Below is a small trained network, with its code and all its weights. Each question gives an input and a target symbol and asks what happens when units are switched off, that is, made to give their printed mean instead of their output.

import numpy as np


def w(rows, s, z=0):
    codes = np.array(rows[::2]) - 128.0
    scale = np.full(codes.shape[1], s)
    scale[-1] = z or s
    return codes * scale


def norm(h):
    return h / np.sqrt((h * h).mean(-1, keepdims=True) + 1e-5)


def f(y):
    return np.maximum(y, 0)


def softmax(a):
    e = np.exp(a - a.max(-1, keepdims=True))
    return e / e.sum(-1, keepdims=True)


def log_softmax(a):
    a = a - a.max(-1, keepdims=True)
    return a - np.log(np.exp(a).sum(-1, keepdims=True))


def net(x, mask):
    ids = ['ΣΩαβδηθλπφ'.index(c) for c in x.split()]
    T = len(ids)
    res = E[ids] + P[:T]
    u = 0
    for l in range(3):
        q, k, v = (norm(res) @ M[l].T for M in (Q, K, V))
        z = softmax(np.where(np.tri(T) > 0, q @ k.T / 2**0.5, -1e9)) @ v
        res = res + np.where(mask[u], z, O[l][:, -1]) @ O[l][:, :-1]
        u += 1
        y = f(norm(res) @ A[l][:, :-1].T + A[l][:, -1])
        res = res + np.where(mask[u : u + 4], y, B[l][:, -1]) @ B[l][:, :-1]
        u += 4
    return log_softmax(norm(res)[-1] @ U[:, :-1].T + U[:, -1])


Q, K, V, O, A, B = {}, {}, {}, {}, {}, {}
E = w([
[77,136,106,76,103,81,85,177,74,187],'Σ',
[139,166,144,106,190,121,66,122,185,144],'Ω',
[191,178,192,107,162,138,97,103,190,117],'α',
[125,190,88,132,155,81,158,48,40,151],'β',
[142,110,167,83,178,165,48,30,118,130],'δ',
[194,99,201,185,179,132,98,90,99,149],'η',
[116,121,118,168,4,133,129,98,130,73],'θ',
[166,138,162,48,157,146,84,141,142,110],'λ',
[122,184,146,112,125,97,215,161,49,165],'π',
[163,180,118,90,153,183,78,145,120,166],'φ',
],0.027)
P = w([
[53,248,164,133,170,136,50,182,89,10],'0',
[85,236,158,109,134,147,73,178,97,47],'1',
[132,209,161,105,111,142,83,172,110,77],'2',
[155,182,152,95,103,141,100,158,120,106],'3',
[171,160,143,90,97,136,104,154,139,134],'4',
[182,140,135,87,88,130,111,147,157,158],'5',
[190,125,110,77,97,121,119,130,177,192],'6',
[201,91,104,75,108,98,136,112,199,219],'7',
[244,69,88,77,86,111,132,95,203,225],'8',
],0.016)
Q[0] = w([
[186,69,165,146,128,249,64,118,208,91],'0.h1',
[21,39,49,197,38,108,193,138,147,19],'0.h1',
],0.011)
K[0] = w([
[255,93,124,71,155,134,123,122,199,245],'0.h1',
[108,180,243,147,226,180,32,167,75,44],'0.h1',
],0.011)
V[0] = w([
[127,113,98,105,91,7,168,94,105,137],'0.h1',
[154,83,94,151,117,180,147,121,189,104],'0.h1',
],0.011)
O[0] = w([
[41,254,220,79,114,89,108,114,135,140,64],'0.h1',
[53,129,111,135,232,165,199,100,191,110,2],'0.h1',
],0.0092,0.0075)
A[0] = w([
[155,62,105,107,191,124,90,145,149,161,4],'0.n1',
[94,195,183,146,223,203,177,98,141,37,96],'0.n2',
[117,151,85,156,118,128,251,81,94,126,41],'0.n3',
[144,144,83,130,206,18,64,154,216,44,33],'0.n4',
],0.011,0.003)
B[0] = w([
[197,57,126,139,120,147,151,113,75,171,255],'0.n1',
[119,254,137,73,177,118,131,157,222,67,164],'0.n2',
[188,135,96,149,18,70,129,152,140,114,163],'0.n3',
[186,93,133,118,59,204,177,115,42,110,218],'0.n4',
],0.013,0.0045)
Q[1] = w([
[11,173,6,222,152,71,244,167,84,48],'1.h1',
[6,49,140,139,254,142,135,210,136,93],'1.h1',
],0.0085)
K[1] = w([
[139,93,145,156,160,248,96,141,128,76],'1.h1',
[98,153,98,194,134,180,96,151,78,17],'1.h1',
],0.015)
V[1] = w([
[54,59,103,32,102,158,162,229,160,146],'1.h1',
[137,190,62,187,139,94,253,167,104,178],'1.h1',
],0.011)
O[1] = w([
[126,28,195,97,101,115,79,231,125,80,1],'1.h1',
[82,145,190,163,88,248,167,162,68,140,112],'1.h1',
],0.014,0.0055)
A[1] = w([
[146,2,144,28,130,59,128,157,118,57,15],'1.n1',
[3,142,165,209,15,216,61,106,94,144,2],'1.n2',
[142,83,143,60,151,224,205,140,122,75,9],'1.n3',
[135,108,42,173,69,99,117,37,100,123,90],'1.n4',
],0.0095,0.0055)
B[1] = w([
[178,245,137,139,121,39,189,75,84,175,200],'1.n1',
[77,76,95,121,151,225,84,186,253,127,179],'1.n2',
[127,71,95,204,140,45,176,78,145,167,155],'1.n3',
[201,186,111,119,12,183,22,217,167,159,254],'1.n4',
],0.011,0.0069)
Q[2] = w([
[85,116,83,208,78,110,110,119,164,5],'2.h1',
[178,118,138,110,56,130,68,135,141,159],'2.h1',
],0.016)
K[2] = w([
[186,106,209,74,235,175,126,112,102,199],'2.h1',
[119,108,176,103,42,102,178,102,211,253],'2.h1',
],0.014)
V[2] = w([
[94,133,162,129,218,117,98,136,11,187],'2.h1',
[74,163,45,184,104,68,225,227,137,124],'2.h1',
],0.012)
O[2] = w([
[5,160,219,74,175,125,89,161,43,141,2],'2.h1',
[234,69,196,149,95,167,174,222,134,136,96],'2.h1',
],0.017,0.0069)
A[2] = w([
[125,115,6,114,230,89,144,112,143,123,90],'2.n1',
[168,169,85,162,96,133,86,81,223,53,114],'2.n2',
[66,93,211,89,193,217,167,166,8,134,5],'2.n3',
[112,18,186,25,179,29,45,171,42,130,35],'2.n4',
],0.016,0.013)
B[2] = w([
[130,129,174,156,83,154,116,205,153,68,164],'2.n1',
[76,103,167,121,172,122,167,135,94,138,251],'2.n2',
[5,79,188,162,17,225,165,52,193,115,149],'2.n3',
[102,18,83,85,121,63,150,210,160,185,177],'2.n4',
],0.026,0.019)
U = w([
[126,77,144,84,164,91,101,145,130,164,206],'Σ',
[152,80,100,122,101,143,132,118,50,92,77],'Ω',
[73,147,131,134,160,100,223,165,157,70,64],'α',
[151,191,101,113,133,139,100,91,147,167,255],'β',
[143,147,88,132,127,112,64,95,218,73,218],'δ',
[119,117,130,237,153,96,95,129,112,145,144],'η',
[124,114,59,171,97,113,121,104,156,101,89],'θ',
[180,130,247,57,69,101,93,146,96,69,16],'λ',
[78,129,182,132,77,182,161,139,147,165,69],'π',
[147,158,158,112,142,211,62,242,172,113,61],'φ',
],0.015,0.0084)

Each question gives the input, a string of symbols that net reads in full, and the target symbol t.
The units are the heads (2 rows each of Q, K, V and O) and the neurons (one row each of A and B). Each row of codes is followed by its name. A weight is (code - 128) times the scale printed after its matrix; where a second scale follows, it is the last column's (O, A, B and U).
mask holds one flag per unit, layer by layer, with each layer's heads first. A switched-off unit (its flag False) gives its mean, the last column of its rows in O or B, instead of its output. The means were averaged over made-up inputs and are rounded, as every weight is.
A unit's drop is (log p(t) with every unit on - log p(t) with that unit switched off) / (log p(t) with every unit on - log p(t) with every unit switched off).
The circuit of an input: a set's keep is (log p(t) with only the set's units on - log p(t) with every unit switched off) / (log p(t) with every unit on - log p(t) with every unit switched off). Starting from the 12 units with the biggest drops (on a tie, the unit counted first), units are removed one at a time, each time the one whose removal leaves the highest keep (on an exact tie, the one counted first), for as long as the keep stays at least 0.8.
units of the circuit, in order: the units of the circuit, biggest drop first
most important unit: the unit with the biggest drop
top k neurons: the k neurons with the biggest drops, biggest first
top k neurons in layer l: the k neurons of layer l with the biggest drops, biggest first
input δ β β π λ δ, target π: units of the circuit, in order : [1.h1]
input δ α Ω φ, target φ: units of the circuit, in order : [2.n1, 2.h1, 0.h1, 0.n4]
input θ Σ β η φ λ θ η, target β: units of the circuit, in order : [1.h1, 2.n4]
input θ φ Σ δ, target λ: top 2 neurons : [1.n4, 2.n4]
input θ Σ β Ω η Σ α, target λ: top 2 neurons : [1.n1, 1.n4]
input Σ β Ω β θ Ω, target α: units of the circuit, in order : [0.h1, 0.n2]
input Σ Ω φ, target Σ: units of the circuit, in order : [1.h1, 2.h1, 2.n4]
input δ η α η Σ θ, target λ: top 3 neurons : [2.n4, 1.n1, 1.n4]
input δ φ Ω λ, target λ: units of the circuit, in order : [2.n1, 1.h1, 1.n1, 2.n4]
input π Σ π Σ φ, target Σ: top 2 neurons : [2.n4, 1.n4]
input α η η η δ λ, target λ: units of the circuit, in order : [2.n1, 1.n1, 1.h1, 2.n4]
input λ δ θ, target δ: top 2 neurons in layer 2 : [2.n4, 2.n1]
input π φ π Ω, target π: units of the circuit, in order : [2.n3, 2.h1, 1.h1]
input π π α π δ δ, target π: units of the circuit, in order : [2.h1, 2.n3, 1.h1]
input π λ β θ β, target α: most important unit : 0.h1
input δ θ θ, target θ: top 3 neurons : [1.n4, 2.n2, 0.n2]
input Σ Σ π Σ α, target Σ: units of the circuit, in order : [1.h1, 2.n4, 2.h1, 1.n4]
input λ φ φ δ α, target α: units of the circuit, in order : [2.n2, 2.h1]
input η α φ θ α λ π β φ, target π: top 2 neurons : [1.n4, 1.n2]
input Σ π φ δ β α φ θ Σ, target α: units of the circuit, in order : [0.h1, 2.h1, 1.n4, 2.n2]
input δ π Ω Σ θ δ, target α: units of the circuit, in order : [0.h1, 2.n2, 0.n2]
input Ω θ λ φ β Ω θ, target β: top 2 neurons in layer 0 : [0.n4, 0.n3]
input Ω δ π η, target π: top 2 neurons : [2.n3, 1.n4]
input δ Σ θ, target λ: top neuron : [1.n1]
input Σ Ω Ω η θ φ, target α: top 2 neurons : [2.n2, 1.n4]
